array([[118, 111, 124, 145, 125, 128],
       [127, 123, 115, 104, 121, 114],
       [152, 115, 154, 129, 156, 121]]) >> 104

array([[130, 124, 135, 138, 127, 148, 129],
       [141, 147, 135, 132, 147, 104, 146],
       [128, 125, 133, 136, 126, 145, 126]]) >> 147

array([[137, 150, 124, 133, 132],
       [135, 146, 127, 131, 130],
       [139, 154, 121, 136, 133]]) >> 127

array([[124, 109, 119, 112, 121, 110],
       [139, 137, 108, 134, 126, 111],
       [126,  99, 133, 129, 125, 139]]) >> 134

array([[127, 139, 113, 130, 136, 153, 111],
       [153, 118, 107, 132, 144, 129, 105],
       [140, 104, 115, 141, 140, 110, 122]]) >> 144

array([[133, 113, 136, 131, 127, 131],
       [122, 129, 127, 105, 127, 128],
       [130, 133, 121, 119, 133, 123]]) >> 105

array([[128, 147, 139, 115, 108, 119],
       [128, 125, 100, 112, 128, 116],
       [128, 111, 146, 102, 150, 135]]) >> 112

array([[135, 104, 122, 135, 116, 105],
       [138, 143, 124, 149, 118, 132],
       [137, 132, 138, 122, 130, 140]]) >> 149

array([[135, 133, 111, 122, 117, 124, 131],
       [112, 122, 153, 117, 140, 100, 117],
       [143, 102, 117, 149, 150, 157, 139]]) >> 140
---
127	135	122	120	126	119
129	125	124	143	124	129
128	114	132	135	157	129
→ 135

123	123	102	124	123	135
148	114	115	151	132	136
128	106	132	130	120	151
→ 130

143	150	122	121	115	145	116
126	120	152	116	120	144	131
137	138	126	107	122	116	131
→ 122

136	99	144	138	135	112
123	140	125	147	120	102
128	158	126	108	126	115
→ 108

119	151	134	144	110
107	122	153	112	125
151	137	143	116	104
→ 143

100	140	154	119	116	103
125	116	154	143	139	108
106	100	137	120	139	114
→ 120

157	147	125	148
154	134	128	142
101	134	128	142
→ 134

125	132	105	99	123	106
155	117	106	101	129	139
123	126	144	135	121	144
→ 135
---
115,132,136,123,117
102,138,127,110,132
112,121,131,120,138
-> 110

154,138,126,115,144,127,110
139,132,125,123,134,128,121
127,121,124,133,126,124,116
-> 128

119,127,122,123
111,124,114,117
132,104,138,140
-> 114

129,141,115,131,108,132,132
131,112,130,141,107,145,114
110,112,131,126,120,137,125
-> 145

115,123,133,129,129,140
123,138,122,122,140,130
151,139,129,121,132,112
-> 140

119,103,147,99
113,122,112,131
128,124,115,114
-> 112

125,124,130,118,118,129,133
104,134,124,149,139,137,102
149,138,123,133,146,122,151
-> 137

144,144,137,134,141,136,133
115,128,124,143,148,152,153
113,144,146,152,131,127,126
-> 152

156,152,131,142,131,139
156,141,128,141,132,152
156,125,127,128,129,133
-> 132
---
[111 152 144 134 132 128 120]: 132

[[119 131 126 121 133]
 [146 132 115 131 112]
 [110 143 120 101 125]]: 120

[140 144 126 126 102 118]: 126

[132 125 130 126 100 111 151]: 100

[124 124 121 153 148]: 121

[127 135 137 130 149 138]: 130

[125 101 125 124 132]: 125

[139 154 123 102 135]: 123
---
[[130 120 133 147 121 111 118]
 [129 141 114 131 118 151 121]] | 118

[[142 145 145 148 121 136 128]
 [108 107 127 146 119 141 103]
 [150 146 136 121 135 112 151]] | 128

[[118 133 116 144 136]
 [128 126 102 129 121]
 [121 131 128 145 138]] | 136

[[129 140 133 107 130 130 138]
 [141 133 147 108 143 147 130]] | 138

[127 131 123 135 144 105 128] | 128

[104 132 132 144] | 144
---
[151 106 116 144 120 123 132] Out: 116

[111 123 141 152 138 113] Out: 113

[138 140 143 153 158 145 119] Out: 138

[126 135 128 129 150] Out: 128

[[127 126 135 130 130 128 124]
 [156 129 124 130 130 130 120]
 [123 129 129 128 126 127 129]] Out: 123

[134 134 121 102 120 122] Out: 120

[153 154  99 141] Out: 141

[143 119 116 128 104 121 135] Out: 116

[111 139 101  99 146 138 131] Out: 101

[110 150 141 134 144] Out: 134
